Below are the code and all the weights of a small trained network. Each question names an input and a class and asks about switching units off, where a switched-off unit gives its printed mean instead of its output.

import numpy as np


def w(rows, s, z=0):
    codes = np.array(rows[::2]) - 128.0
    scale = np.full(codes.shape[1], s)
    scale[-1] = z or s
    return codes * scale


def f(y):
    return y / 2 * (1 + np.tanh(0.7978845608 * (y + 0.044715 * y**3)))


def log_softmax(a):
    a = a - a.max(-1, keepdims=True)
    return a - np.log(np.exp(a).sum(-1, keepdims=True))


def net(x, mask):
    res = np.array(x, float).reshape(1, 7) / 4 @ E
    y = f(res @ A[0][:, :-1].T + A[0][:, -1])
    res = res + np.where(mask, y, B[0][:, -1]) @ B[0][:, :-1]
    return log_softmax(res[-1] @ U[:, :-1].T + U[:, -1])


A, B = {}, {}
E = w([
[121,120,230],'x0',
[201,111,218],'x1',
[192,68,171],'x2',
[195,129,147],'x3',
[138,106,254],'x4',
[184,22,125],'x5',
[186,83,52],'x6',
],0.0067)
A[0] = w([
[116,159,139,48],'N1',
[74,119,155,2],'N2',
[100,6,75,157],'N3',
[157,141,189,99],'N4',
[160,66,115,119],'N5',
[112,136,122,197],'N6',
[139,125,148,113],'N7',
[125,98,188,140],'N8',
[137,94,126,124],'N9',
[75,176,119,136],'N10',
[79,185,128,109],'N11',
[87,148,116,150],'N12',
[66,152,210,137],'N13',
[214,116,107,217],'N14',
[82,153,137,107],'N15',
[128,162,159,132],'N16',
[91,160,147,160],'N17',
[139,155,60,134],'N18',
],0.017,0.0034)
B[0] = w([
[134,127,82,136],'N1',
[113,58,134,153],'N2',
[186,145,18,202],'N3',
[124,40,124,200],'N4',
[181,95,81,176],'N5',
[92,171,123,155],'N6',
[132,163,214,143],'N7',
[118,54,254,211],'N8',
[193,59,38,142],'N9',
[182,189,124,209],'N10',
[227,158,77,204],'N11',
[147,184,104,179],'N12',
[35,106,67,255],'N13',
[134,17,125,212],'N14',
[159,125,26,175],'N15',
[89,95,117,164],'N16',
[119,146,101,185],'N17',
[79,131,209,204],'N18',
],0.0059,0.0084)
U = w([
[61,76,152,253],'0',
[142,143,170,39],'1',
[114,142,190,106],'2',
[144,106,99,74],'3',
[165,200,114,182],'4',
[185,89,156,107],'5',
[167,249,146,180],'6',
[63,181,157,6],'7',
],0.013,0.0052)

Each question gives the input, the list of numbers given to net, and the class t.
The units are the neurons (one row each of A and B). Each row of codes is followed by its name. A weight is (code - 128) times the scale printed after its matrix; where a second scale follows, it is the last column's (A, B and U).
mask holds one flag per neuron, in row order. A switched-off neuron (its flag False) gives its mean, the last column of its row in B, instead of its output. The means were averaged over made-up inputs and are rounded, as every weight is.
A unit's drop is (log p(t) with every unit on - log p(t) with that unit switched off) / (log p(t) with every unit on - log p(t) with every unit switched off).
The circuit of an input: a set's keep is (log p(t) with only the set's units on - log p(t) with every unit switched off) / (log p(t) with every unit on - log p(t) with every unit switched off). Starting from the 12 units with the biggest drops (on a tie, the unit counted first), units are removed one at a time, each time the one whose removal leaves the highest keep (on an exact tie, the one counted first), for as long as the keep stays at least 0.8.
units of the circuit, in order: the units of the circuit, biggest drop first
most important unit: the unit with the biggest drop
k most important neurons: the k neurons with the biggest drops, biggest first
drop when u is switched off: that unit's drop, to one decimal
input [-2,5,-1,1,6,-6,-1], class 0: units of the circuit, in order	(N13, N4)
input [1,7,6,-2,0,-8,5], class 0: units of the circuit, in order	(N11, N10)
input [4,8,-3,1,6,-5,4], class 0: 2 most important neurons	(N13, N4)
input [6,-3,-5,2,-2,0,-6], class 4: most important unit	N11
input [1,3,-5,5,5,0,-5], class 0: units of the circuit, in order	(N13, N4)
input [4,8,0,7,-7,-3,2], class 0: units of the circuit, in order	(N11, N10)
input [-4,-2,-4,5,6,-6,8], class 6: units of the circuit, in order	(N13, N4, N8)
input [-4,4,-5,-7,3,0,0], class 4: units of the circuit, in order	(N8, N14)
input [3,-5,-7,3,-7,7,-3], class 4: 2 most important neurons	(N3, N8)
input [-4,4,0,2,-4,-5,-1], class 6: 2 most important neurons	(N13, N4)
input [3,3,-8,3,8,0,-2], class 0: drop when N13 is switched off	0.2
input [-3,-6,-4,-5,7,0,-1], class 4: drop when N15 is switched off	0.1
input [-8,5,-5,-6,3,-3,1], class 6: drop when N13 is switched off	0.1
input [-4,-4,0,-5,-2,1,3], class 4: most important unit	N3
